[[-16.3  10.5   6.1 -10.1 -31.2  47.7  37.4 -22.0   6.2 -43.4   4.1 -13.5
   25.2  -9.1  22.3 -17.2]
 [ 47.4 -14.3 -32.4  -8.3  -3.4  18.7  32.3  30.5  21.3  23.6   2.8 -31.9
   38.4  -7.3  -0.2  13.3]
 [ 20.9   7.8 -16.8  -9.6 -27.3  19.9   8.4  22.5 -15.0   4.2  -1.4  20.4
  -26.3 -17.2 -20.7 -19.7]]
->
[[ 22.3 -17.2 -16.3  10.5   6.1 -10.1 -31.2  47.7  37.4 -22.0   6.2 -43.4
    4.1 -13.5  25.2  -9.1]
 [ -0.2  13.3  47.4 -14.3 -32.4  -8.3  -3.4  18.7  32.3  30.5  21.3  23.6
    2.8 -31.9  38.4  -7.3]
 [-20.7 -19.7  20.9   7.8 -16.8  -9.6 -27.3  19.9   8.4  22.5 -15.0   4.2
   -1.4  20.4 -26.3 -17.2]]

[[-13.2 -43.5  56.2  60.2  14.5 -23.7]
 [  8.8 -42.5  56.1  53.6  43.4 -14.3]
 [-29.6 -43.5  51.5  63.7  -9.6 -28.6]
 [  8.9 -40.6  45.0  43.7  43.5 -14.3]]
->
[[ 14.5 -23.7 -13.2 -43.5  56.2  60.2]
 [ 43.4 -14.3   8.8 -42.5  56.1  53.6]
 [ -9.6 -28.6 -29.6 -43.5  51.5  63.7]
 [ 43.5 -14.3   8.9 -40.6  45.0  43.7]]

[[-10.3 -39.3   6.5  19.5  48.2  28.4  -4.9]
 [ -2.1  30.6  -2.9  -8.5   3.3 -11.9  12.5]
 [-25.8  10.3   4.2  32.4  18.2  38.0   9.6]]
->
[[ 28.4  -4.9 -10.3 -39.3   6.5  19.5  48.2]
 [-11.9  12.5  -2.1  30.6  -2.9  -8.5   3.3]
 [ 38.0   9.6 -25.8  10.3   4.2  32.4  18.2]]

[[-11.6  -1.8  48.0   3.4  -0.2   7.0  28.5  12.9  -2.3  -8.9  11.3  38.3
   44.5  -7.4]
 [ 32.7 -33.9  27.8  23.1 -25.7   7.4  49.7  -8.7  50.9   3.0 -22.1 -41.1
  -56.0  29.3]
 [-58.0   9.0 -40.9 -49.7  13.5   3.9 -19.3  23.6 -39.0  14.1  17.7  51.3
   39.8 -55.5]
 [ -4.2 -22.8  44.0 -16.7 -13.1  15.9  21.3  -2.2  16.8  -6.9  -6.9   0.5
   17.7 -17.8]
 [  9.1  19.9  -3.2  12.3  41.4  13.9 -36.4  -3.3 -48.4  -6.4 -14.9 -25.9
   -6.5  13.4]]
->
[[ 44.5  -7.4 -11.6  -1.8  48.0   3.4  -0.2   7.0  28.5  12.9  -2.3  -8.9
   11.3  38.3]
 [-56.0  29.3  32.7 -33.9  27.8  23.1 -25.7   7.4  49.7  -8.7  50.9   3.0
  -22.1 -41.1]
 [ 39.8 -55.5 -58.0   9.0 -40.9 -49.7  13.5   3.9 -19.3  23.6 -39.0  14.1
   17.7  51.3]
 [ 17.7 -17.8  -4.2 -22.8  44.0 -16.7 -13.1  15.9  21.3  -2.2  16.8  -6.9
   -6.9   0.5]
 [ -6.5  13.4   9.1  19.9  -3.2  12.3  41.4  13.9 -36.4  -3.3 -48.4  -6.4
  -14.9 -25.9]]

[[-14.1 -47.0 -14.2]
 [  5.9  -2.7   1.5]
 [  6.5 -18.9  23.2]
 [ 12.0   0.8 -52.3]
 [  6.2  53.9  -1.9]
 [-14.0   4.1  12.7]
 [  9.9  58.3 -53.2]]
->
[[-47.0 -14.2 -14.1]
 [ -2.7   1.5   5.9]
 [-18.9  23.2   6.5]
 [  0.8 -52.3  12.0]
 [ 53.9  -1.9   6.2]
 [  4.1  12.7 -14.0]
 [ 58.3 -53.2   9.9]]

[[ 13.2  -4.8   5.6  14.2  -6.9  -0.4  -7.4   9.8  -2.7]
 [ -3.5  31.4  26.7  57.8  -2.3  -4.3  63.7  21.3 -32.4]
 [  3.7  -2.1  21.3  39.9  -4.0  -4.3  21.2   6.7 -22.6]]
->
[[  9.8  -2.7  13.2  -4.8   5.6  14.2  -6.9  -0.4  -7.4]
 [ 21.3 -32.4  -3.5  31.4  26.7  57.8  -2.3  -4.3  63.7]
 [  6.7 -22.6   3.7  -2.1  21.3  39.9  -4.0  -4.3  21.2]]

[[  2.6   7.2  -2.6]
 [-12.0 -47.8  14.9]]
->
[[  7.2  -2.6   2.6]
 [-47.8  14.9 -12.0]]
